[[7, 7, 6, 4, 4, 4],
 [5, 2, 5, 4, 2, 4],
 [6, 2, 6, 4, 4, 4]] ans = 2

[5278, 8536, 2660, 5746] ans = 8536

[-52, 325, 517, -194, -584, 117] ans = 325

[868, 632, 153, 76, 14, 465, -587] ans = 632

[114, 163, 174, 234, 111, 11] ans = 163

[742, 293, 318, 240, 904, 386, 505] ans = 293
---
[[  27  468  516  700]
 [-653  397  493  878]] out 700

[[-490  557   78 -540 -305 -351]
 [-198 -565 -429  -86 -236  189]] out -565

[[27 65 32 52 36 70]
 [23 47 32 47 45 43]
 [72 19 77 31 37 43]] out 19

[[9911 6208 5335 5602]
 [4451 3512 1814 5213]
 [7678 8593 5299 6076]] out 5213

[[78 64 39 41]
 [54 89 62 59]
 [43 11 61 61]] out 59

[[-26   2  -5   6  20  26]
 [-13   2   7 -15  45  16]] out 2

[[6800 6757 7841 3553]
 [2944 5208 5213 2532]] out 3553

[[58 64 65 87 81 42]
 [68 66 59 57 90 53]
 [53 83 46  9 41 66]] out 83

[7498 2373 6529 7714 7192 9849 9294] out 6529
---
Q: [134  40 221  96]
A: 96
Q: [ 184 -736  -81  117  -15  823]
A: 823
Q: [ 38  46 104  73 248]
A: 248
Q: [ 749 -992  -14  670  407  547   87]
A: 87
Q: [582 496 718 661 402 790 228]
A: 228
Q: [617 443 793 963 218]
A: 218
Q: [55 29 34 10 27 93]
A: 93
---
[1.392 0.162 5.003 6.401 3.587 5.163]
[-3.491 -6.303 4.573 2.458 6.647 -4.535]
[-2.643 1.308 -2.838 3.255 -5.708 -0.080] yields -0.080

[-1.134 3.820 5.174 0.590]
[-0.566 1.833 2.368 0.250]
[-1.276 4.275 6.863 0.738] yields 0.738

[1.787 -0.812 2.598 -5.518 0.536 -0.925]
[1.232 2.491 1.499 1.451 0.828 2.680]
[0.882 2.580 1.533 1.867 -0.014 2.690] yields 2.690

[-4.865 3.436 6.286 1.167]
[-3.031 3.774 3.232 2.259]
[-4.143 4.513 3.363 3.429] yields 3.429

[0.855 0.908 2.312 2.255 0.714]
[-0.504 -0.737 -0.388 0.301 -0.503]
[-1.714 -1.159 2.342 5.963 2.876] yields 2.876

[1.149 4.193 0.665 5.144 4.945]
[-4.846 -2.096 3.773 -5.564 -1.024]
[-3.974 0.703 0.718 -2.010 -3.162] yields -3.162
---
[-2.529 -0.445 6.632 -6.993 -2.943]
[-2.746 7.233 5.532 -2.496 -0.564] >> -2.943, -2.746

[0.003 -0.449 0.067 6.364 -4.156 -1.787] >> -1.787, 0.003

[3.707 -4.809 -0.309 -0.909 -2.369 -5.961 -1.916] >> -1.916, 3.707

[-0.387 0.820 -1.415 6.574 0.382]
[-0.593 -0.280 0.365 -3.069 0.201] >> 0.382, -0.593

[-1.152 1.230 -2.930 -1.285 5.679 3.833] >> 3.833, -1.152

[-1.501 4.212 3.780 -3.878 3.728 4.359]
[-5.223 -2.110 -3.493 6.233 0.574 -1.590] >> 4.359, -5.223

[3.955 2.815 7.280 0.896 0.782 0.923] >> 0.923, 3.955

[7.583 -0.317 -0.168 -2.607 3.737 -1.223]
[-6.330 -0.517 1.470 -1.162 -2.194 1.457] >> -1.223, -6.330

[-1.073 -0.528 -0.958 -1.062 -0.901 -0.530]
[-0.663 -0.349 -0.577 -0.355 -0.622 -0.162]
[3.691 6.898 6.046 -0.009 3.231 -3.646] >> -0.530, 3.691

[1.429 -0.551 -3.800 5.889] >> 5.889, 1.429
---
[[0.913 6.140 7.454 0.517 6.258]
 [2.753 1.329 1.535 3.158 4.747]] 6.258

[[-0.363 -1.065 -0.313 -5.032  2.882 -2.154]
 [-0.050  0.625 -0.653  3.306 -1.313  1.799]
 [ 3.135 -7.504  3.736  3.298 -7.516  2.827]] -2.154

[[-4.434 -1.008 -2.369 -5.746 -0.208]
 [-2.843  2.195  1.931  4.600 -2.860]] -0.208

[[ 0.188 -1.899  5.652  4.175  0.833]
 [-0.719  0.202 -3.258 -3.681 -1.191]] 0.833

[-5.311  1.092 -3.844  6.099] 6.099

[-6.266  1.807  5.962 -4.306] -4.306
